Below are the code and all the weights of a small trained network. Each question names an input and a class and asks about switching units off, where a switched-off unit gives its printed mean instead of its output.

import numpy as np


def w(rows, s, z=0):
    codes = np.array(rows[::2]) - 128.0
    scale = np.full(codes.shape[1], s)
    scale[-1] = z or s
    return codes * scale


def f(y):
    return y / 2 * (1 + np.tanh(0.7978845608 * (y + 0.044715 * y**3)))


def log_softmax(a):
    a = a - a.max(-1, keepdims=True)
    return a - np.log(np.exp(a).sum(-1, keepdims=True))


def net(x, mask):
    res = np.array(x, float).reshape(1, 8) / 4 @ E
    y = f(res @ A[0][:, :-1].T + A[0][:, -1])
    res = res + np.where(mask, y, B[0][:, -1]) @ B[0][:, :-1]
    return log_softmax(res[-1] @ U[:, :-1].T + U[:, -1])


A, B = {}, {}
E = w([
[165,133,110,119,58,102,247,59,128,143,91,145],'x0',
[128,128,126,127,128,127,130,128,128,129,128,127],'x1',
[153,225,254,139,159,117,125,123,115,147,35,89],'x2',
[17,101,180,144,138,91,195,141,142,107,146,117],'x3',
[188,77,122,94,210,77,180,215,136,244,147,111],'x4',
[146,171,168,82,44,63,80,159,243,159,191,126],'x5',
[165,54,141,147,135,3,63,103,127,71,64,165],'x6',
[157,45,194,137,109,212,139,135,190,124,105,154],'x7',
],0.0055)
A[0] = w([
[94,161,117,145,62,144,105,98,135,81,112,141,68],'N1',
[162,106,132,141,138,92,148,166,130,204,137,124,68],'N2',
[106,150,131,137,91,144,113,105,128,81,129,132,91],'N3',
[171,37,209,127,101,200,136,135,186,124,118,124,66],'N4',
[152,89,148,132,124,54,97,113,123,109,103,148,86],'N5',
[112,184,123,136,112,180,156,136,132,169,167,126,74],'N6',
[19,101,198,128,135,76,185,133,147,104,147,132,107],'N7',
[245,164,83,116,108,166,68,112,125,148,104,141,81],'N8',
[156,103,111,123,168,100,157,159,137,177,130,116,83],'N9',
[157,179,189,131,150,128,129,128,131,129,93,119,65],'N10',
[105,226,61,122,148,29,125,127,81,131,163,105,63],'N11',
[138,110,133,121,156,103,155,155,134,171,134,125,76],'N12',
[145,93,117,137,128,60,103,118,113,102,92,143,96],'N13',
[148,90,144,130,121,53,92,113,126,90,104,136,66],'N14',
[107,197,121,121,114,185,158,143,125,165,172,125,65],'N15',
[176,139,108,128,37,84,245,76,142,139,87,132,37],'N16',
[154,110,138,112,169,103,143,157,131,184,134,136,76],'N17',
[114,63,16,133,85,120,133,141,157,116,209,147,4],'N18',
[93,154,140,128,71,147,96,103,128,68,121,124,74],'N19',
[117,177,129,117,130,173,156,136,123,143,170,133,96],'N20',
[138,192,183,134,144,116,125,135,127,141,78,135,45],'N21',
[137,171,158,105,58,73,96,145,203,160,174,128,31],'N22',
[93,124,156,138,185,144,25,175,138,122,161,116,34],'N23',
[123,105,110,136,193,161,157,110,66,109,69,130,20],'N24',
[134,197,209,136,139,107,143,134,124,149,95,117,59],'N25',
[147,146,161,125,81,94,104,137,185,136,155,128,66],'N26',
],0.011,0.0039)
B[0] = w([
[161,165,170,120,140,99,145,89,134,93,143,143,204],'N1',
[157,159,164,126,138,104,140,91,136,87,145,135,202],'N2',
[154,141,150,115,144,105,148,98,143,112,147,146,177],'N3',
[106,159,103,136,75,120,117,119,153,161,56,233,213],'N4',
[123,130,132,123,122,181,142,138,179,128,106,71,210],'N5',
[130,125,129,137,134,167,142,136,174,117,100,81,188],'N6',
[177,156,91,170,82,74,125,192,119,187,198,87,227],'N7',
[141,150,111,171,83,54,144,194,126,183,205,89,219],'N8',
[146,169,158,130,127,124,137,81,132,73,143,128,204],'N9',
[111,64,116,99,97,119,88,102,130,126,147,117,189],'N10',
[121,140,117,150,68,135,119,129,161,163,65,254,252],'N11',
[152,160,144,124,133,107,135,101,130,111,141,136,175],'N12',
[118,133,136,119,131,186,160,137,154,136,103,84,205],'N13',
[126,124,141,117,133,171,155,141,180,133,96,78,208],'N14',
[132,125,139,123,134,168,152,151,173,131,88,78,201],'N15',
[76,155,130,107,227,151,32,190,118,122,150,150,253],'N16',
[139,170,144,108,134,111,146,83,143,92,145,129,194],'N17',
[102,24,157,87,92,99,76,80,103,137,127,93,228],'N18',
[163,171,149,107,144,92,153,80,130,96,149,139,205],'N19',
[130,125,135,124,134,144,141,141,160,127,92,87,178],'N20',
[106,58,131,98,107,113,97,96,128,133,146,116,193],'N21',
[134,106,84,166,163,168,184,123,46,108,118,131,221],'N22',
[81,161,129,99,220,141,60,175,118,126,151,152,204],'N23',
[140,92,93,155,145,149,181,120,46,105,128,138,206],'N24',
[113,49,141,98,97,110,100,92,117,126,134,109,213],'N25',
[135,100,108,152,147,151,173,123,72,113,108,130,183],'N26',
],0.023,0.0062)
U = w([
[96,15,154,74,67,98,74,67,105,141,148,91,3],'0',
[196,196,195,117,141,89,161,58,144,63,167,138,130],'1',
[128,126,142,133,121,210,168,160,211,150,74,42,154],'2',
[138,81,60,199,158,170,197,117,2,106,120,141,140],'3',
[62,163,131,105,217,137,35,188,116,140,168,156,165],'4',
[115,152,102,168,37,118,120,117,165,186,60,243,127],'5',
[175,151,103,191,66,56,125,189,128,205,219,78,185],'6',
],0.0076,0.0016)

Each question gives the input, the list of numbers given to net, and the class t.
The units are the neurons (one row each of A and B). Each row of codes is followed by its name. A weight is (code - 128) times the scale printed after its matrix; where a second scale follows, it is the last column's (A, B and U).
mask holds one flag per neuron, in row order. A switched-off neuron (its flag False) gives its mean, the last column of its row in B, instead of its output. The means were averaged over made-up inputs and are rounded, as every weight is.
A unit's drop is (log p(t) with every unit on - log p(t) with that unit switched off) / (log p(t) with every unit on - log p(t) with every unit switched off).
The circuit of an input: a set's keep is (log p(t) with only the set's units on - log p(t) with every unit switched off) / (log p(t) with every unit on - log p(t) with every unit switched off). Starting from the 12 units with the biggest drops (on a tie, the unit counted first), units are removed one at a time, each time the one whose removal leaves the highest keep (on an exact tie, the one counted first), for as long as the keep stays at least 0.8.
units of the circuit, in order: the units of the circuit, biggest drop first
unit that matters most: the unit with the biggest drop
k most important neurons: the k neurons with the biggest drops, biggest first
drop of u: that unit's drop, to one decimal
input [-6,-5,8,7,-5,8,5,5], class 0: units of the circuit, in order -> N25
input [-2,-6,1,-1,0,-1,-3,-5], class 5: 2 most important neurons -> N11; N16
input [-4,4,-7,-4,8,-2,-7,-5], class 1: 2 most important neurons -> N9; N2
input [3,1,6,-7,8,-5,-7,-4], class 1: 3 most important neurons -> N9; N2; N17
input [4,6,7,3,-5,3,-6,7], class 0: 3 most important neurons -> N25; N11; N10
input [-3,7,-4,-6,-7,5,1,1], class 1: 4 most important neurons -> N1; N19; N7; N3
input [-5,-3,-4,6,-7,2,1,-4], class 1: 4 most important neurons -> N19; N1; N8; N3
input [1,0,1,5,-2,6,-6,-2], class 2: 4 most important neurons -> N15; N6; N20; N24
input [-3,7,1,4,-4,6,3,2], class 3: 2 most important neurons -> N22; N26
input [-4,-8,6,-7,1,7,3,0], class 3: 4 most important neurons -> N22; N26; N7; N18
input [6,-7,6,-7,3,1,-4,8], class 5: 2 most important neurons -> N4; N7
input [1,-3,4,7,-1,-5,-2,7], class 5: 2 most important neurons -> N4; N8
input [-3,-1,7,8,4,0,4,4], class 6: 2 most important neurons -> N7; N18
input [5,-1,-4,5,8,8,-7,0], class 1: unit that matters most -> N2
input [-2,-2,2,2,-1,-3,-2,-8], class 5: drop of N9 -> 0.0
input [-1,7,6,-8,3,3,-3,-4], class 6: drop of N8 -> 5.4
input [6,-3,4,0,8,6,0,-5], class 1: drop of N2 -> 0.7
